Below is a small trained network, with its code and all its weights. Each question gives an input and a target symbol and asks what happens when units are switched off, that is, made to give their printed mean instead of their output.

import numpy as np


def w(rows, s, z=0):
    codes = np.array(rows[::2]) - 128.0
    scale = np.full(codes.shape[1], s)
    scale[-1] = z or s
    return codes * scale


def f(y):
    return y / 2 * (1 + np.tanh(0.7978845608 * (y + 0.044715 * y**3)))


def softmax(a):
    e = np.exp(a - a.max(-1, keepdims=True))
    return e / e.sum(-1, keepdims=True)


def log_softmax(a):
    a = a - a.max(-1, keepdims=True)
    return a - np.log(np.exp(a).sum(-1, keepdims=True))


def net(x, mask):
    ids = ['Θαζηλπω'.index(c) for c in x.split()]
    T = len(ids)
    res = E[ids] + P[:T]
    u = 0
    for l in range(2):
        r = res
        for j in range(3):
            rows = slice(2 * j, 2 * j + 2)
            q, k, v = (r @ M[l][rows].T for M in (Q, K, V))
            z = softmax(np.where(np.tri(T) > 0, q @ k.T / 2**0.5, -1e9)) @ v
            o = O[l][rows]
            res = res + np.where(mask[u + j], z, o[:, -1]) @ o[:, :-1]
        u += 3
        y = f(res @ A[l][:, :-1].T + A[l][:, -1])
        res = res + np.where(mask[u : u + 4], y, B[l][:, -1]) @ B[l][:, :-1]
        u += 4
    return log_softmax(res[-1] @ U[:, :-1].T + U[:, -1])


Q, K, V, O, A, B = {}, {}, {}, {}, {}, {}
E = w([
[169,159,109,73,173,135,25,236],'Θ',
[157,125,100,24,93,59,15,85],'α',
[72,164,252,215,65,11,135,125],'ζ',
[46,8,155,82,156,188,74,225],'η',
[103,11,63,217,136,239,124,48],'λ',
[195,204,25,187,143,183,137,68],'π',
[145,231,147,30,12,108,238,171],'ω',
],0.0035)
P = w([
[69,117,28,144,150,51,150,158],'0',
[190,17,95,119,127,94,162,134],'1',
[133,89,174,57,206,152,166,57],'2',
[50,164,53,150,118,96,94,161],'3',
[191,60,128,106,99,126,133,137],'4',
[132,134,196,79,192,193,147,62],'5',
[44,179,73,162,100,125,60,173],'6',
[192,83,150,104,81,156,117,138],'7',
[138,160,217,84,175,216,134,69],'8',
[30,192,92,169,85,161,33,174],'9',
[188,102,160,107,60,179,104,136],'10',
[165,192,223,95,161,253,133,63],'11',
[27,207,90,173,68,196,11,173],'12',
[188,107,169,106,42,192,83,120],'13',
],0.0037)
Q[0] = w([
[108,171,73,138,111,125,95,111],'0.h1',
[27,166,105,165,92,123,83,157],'0.h1',
[74,1,133,153,159,209,137,126],'0.h2',
[223,118,91,156,157,171,187,29],'0.h2',
[131,104,148,140,110,150,129,145],'0.h3',
[146,114,125,134,110,112,107,108],'0.h3',
],0.032)
K[0] = w([
[158,205,123,122,71,123,166,114],'0.h1',
[113,173,222,137,36,127,184,181],'0.h1',
[21,1,93,178,204,239,90,142],'0.h2',
[190,152,28,177,154,169,189,22],'0.h2',
[132,159,116,146,103,104,141,141],'0.h3',
[104,136,119,97,145,131,156,147],'0.h3',
],0.025)
V[0] = w([
[165,133,116,163,170,205,6,150],'0.h1',
[139,121,145,163,157,65,103,106],'0.h1',
[106,114,134,161,181,85,213,132],'0.h2',
[126,135,91,96,228,95,103,122],'0.h2',
[170,116,171,119,55,150,175,141],'0.h3',
[188,134,229,125,90,223,98,127],'0.h3',
],0.014)
O[0] = w([
[254,133,149,148,122,75,129,164,119],'0.h1',
[131,168,153,110,188,105,94,88,60],'0.h1',
[75,147,135,98,185,164,217,152,41],'0.h2',
[145,147,130,89,213,49,139,108,92],'0.h2',
[187,139,159,167,56,123,125,151,62],'0.h3',
[110,187,168,134,90,226,103,127,4],'0.h3',
],0.0066,0.0016)
A[0] = w([
[101,178,28,206,124,20,64,123,25],'0.n1',
[189,104,192,39,136,195,225,110,157],'0.n2',
[134,120,6,112,93,130,147,181,211],'0.n3',
[112,164,135,170,177,226,175,78,3],'0.n4',
],0.011,0.0012)
B[0] = w([
[98,146,62,224,102,48,53,127,203],'0.n1',
[93,182,131,87,157,58,85,2,198],'0.n2',
[123,99,27,99,78,166,173,156,252],'0.n3',
[99,113,139,75,140,114,68,124,123],'0.n4',
],0.0075,0.0023)
Q[1] = w([
[178,142,138,79,85,138,223,115],'1.h1',
[207,4,28,167,42,69,138,242],'1.h1',
[110,65,62,177,55,91,121,186],'1.h2',
[75,202,155,129,179,166,92,94],'1.h2',
[247,36,112,183,94,138,215,175],'1.h3',
[58,81,27,172,97,189,91,184],'1.h3',
],0.02)
K[1] = w([
[138,93,69,40,108,157,72,118],'1.h1',
[153,155,172,165,53,220,40,137],'1.h1',
[188,144,130,119,104,188,54,139],'1.h2',
[123,102,62,84,210,94,152,123],'1.h2',
[174,101,110,103,131,211,7,135],'1.h3',
[124,196,196,154,28,166,121,127],'1.h3',
],0.02)
V[1] = w([
[150,194,83,197,80,148,211,8],'1.h1',
[78,85,194,52,28,44,133,95],'1.h1',
[87,188,210,210,102,104,175,163],'1.h2',
[112,101,150,179,149,71,72,107],'1.h2',
[115,48,193,213,148,130,111,137],'1.h3',
[137,70,80,158,172,185,126,50],'1.h3',
],0.017)
O[1] = w([
[132,140,131,163,153,127,3,182,125],'1.h1',
[103,137,163,102,88,97,55,30,126],'1.h1',
[112,93,97,197,131,61,166,123,2],'1.h2',
[151,94,101,120,99,92,114,132,176],'1.h2',
[175,187,186,141,182,138,118,116,77],'1.h3',
[196,115,147,154,151,122,94,162,167],'1.h3',
],0.013,0.0089)
A[1] = w([
[71,203,41,177,166,41,199,182,2],'1.n1',
[90,183,99,163,162,37,8,125,122],'1.n2',
[254,131,226,132,169,136,153,71,154],'1.n3',
[177,143,242,116,171,120,181,39,54],'1.n4',
],0.0091,0.0029)
B[1] = w([
[95,221,155,6,127,104,69,113,142],'1.n1',
[97,118,169,178,187,137,203,102,255],'1.n2',
[28,205,70,113,155,39,156,179,238],'1.n3',
[125,51,107,202,57,220,32,110,183],'1.n4',
],0.012,0.007)
U = w([
[163,127,145,84,121,163,253,141,192],'Θ',
[184,131,142,63,94,77,60,91,137],'α',
[149,81,98,200,121,43,140,118,181],'ζ',
[60,119,55,153,71,152,117,141,81],'η',
[114,177,118,122,158,96,118,168,4],'λ',
[191,85,130,164,143,166,94,163,160],'π',
[106,160,209,99,176,175,123,87,158],'ω',
],0.0052,0.0023)

Each question gives the input, a string of symbols that net reads in full, and the target symbol t.
The units are the heads (2 rows each of Q, K, V and O) and the neurons (one row each of A and B). Each row of codes is followed by its name. A weight is (code - 128) times the scale printed after its matrix; where a second scale follows, it is the last column's (O, A, B and U).
mask holds one flag per unit, layer by layer, with each layer's heads first. A switched-off unit (its flag False) gives its mean, the last column of its rows in O or B, instead of its output. The means were averaged over made-up inputs and are rounded, as every weight is.
A unit's drop is (log p(t) with every unit on - log p(t) with that unit switched off) / (log p(t) with every unit on - log p(t) with every unit switched off).
The circuit of an input: a set's keep is (log p(t) with only the set's units on - log p(t) with every unit switched off) / (log p(t) with every unit on - log p(t) with every unit switched off). Starting from the 12 units with the biggest drops (on a tie, the unit counted first), units are removed one at a time, each time the one whose removal leaves the highest keep (on an exact tie, the one counted first), for as long as the keep stays at least 0.8.
circuit, biggest first: the units of the circuit, biggest drop first
top k neurons: the k neurons with the biggest drops, biggest first
k most important neurons of layer l: the k neurons of layer l with the biggest drops, biggest first
heads that matter: for each layer, one digit per head in row order, 1 if its drop is at least 0.15 and else 0, layers parted by /
input Θ ω λ, target Θ: circuit, biggest first	[1.h1 0.h2 0.h3 0.n2]
input ζ ζ λ π ζ π ζ α α Θ, target ω: circuit, biggest first	[0.h1 1.h1 1.n2]
input ω λ π η α ζ, target ω: circuit, biggest first	[1.h1 0.n3 1.n2 0.h3]
input ζ η α λ, target ω: circuit, biggest first	[0.h1 1.h1 1.n2]
input η π α λ π π Θ, target α: heads that matter	110 / 110
input ζ ζ η π ω η η η α λ η λ, target ζ: circuit, biggest first	[1.h2 0.h3 0.n3 0.n1]
input π λ ζ ω η η α α η, target π: heads that matter	001 / 100
input α α η α Θ ω, target α: top 2 neurons	[0.n1 1.n2]
input π Θ ζ π η η α, target ω: circuit, biggest first	[0.h1 1.n2 1.h1 1.h3]
input π η η ω, target η: circuit, biggest first	[1.h3 0.h1]
input α η η η λ π π α λ η ω α, target α: top 3 neurons	[0.n3 0.n1 1.n2]
input η η α η α α η Θ λ ζ λ, target ζ: top neuron	[0.n3]
input ζ η ζ π λ ζ α ζ π η Θ, target Θ: circuit, biggest first	[1.h1 0.n2]
input Θ λ ω α ζ π η η α λ Θ ω, target Θ: circuit, biggest first	[0.h3 1.h1]
input Θ η λ α Θ π ζ η ω ω η α, target Θ: circuit, biggest first	[1.h1 0.h3]
input λ π ω ω α π λ λ η α η π, target λ: heads that matter	001 / 101
input Θ η η α η π η, target Θ: circuit, biggest first	[1.h1 0.n2 0.h1]
input ω η Θ α, target η: circuit, biggest first	[1.h3]
input η α η α α Θ Θ λ, target λ: circuit, biggest first	[1.h3 0.h2 1.n3 0.n2]
input η α η α π λ Θ η ω, target η: top 3 neurons	[1.n4 1.n3 0.n2]
input π η ω ω π π ω Θ η η λ, target λ: heads that matter	010 / 101
input η η η, target η: circuit, biggest first	[1.n4 1.h1 1.n3 1.h3]
input ζ η π λ π, target λ: heads that matter	110 / 011
input ζ λ η α π ω Θ ω α, target ζ: heads that matter	101 / 010
input η π ζ, target η: 2 most important neurons of layer 1	[1.n4 1.n3]
input Θ ζ ζ α α, target α: top 2 neurons	[1.n2 0.n2]
input π π α η ω η ω ω ζ, target π: 2 most important neurons of layer 0	[0.n3 0.n1]
input λ π α, target λ: 2 most important neurons of layer 1	[1.n3 1.n4]
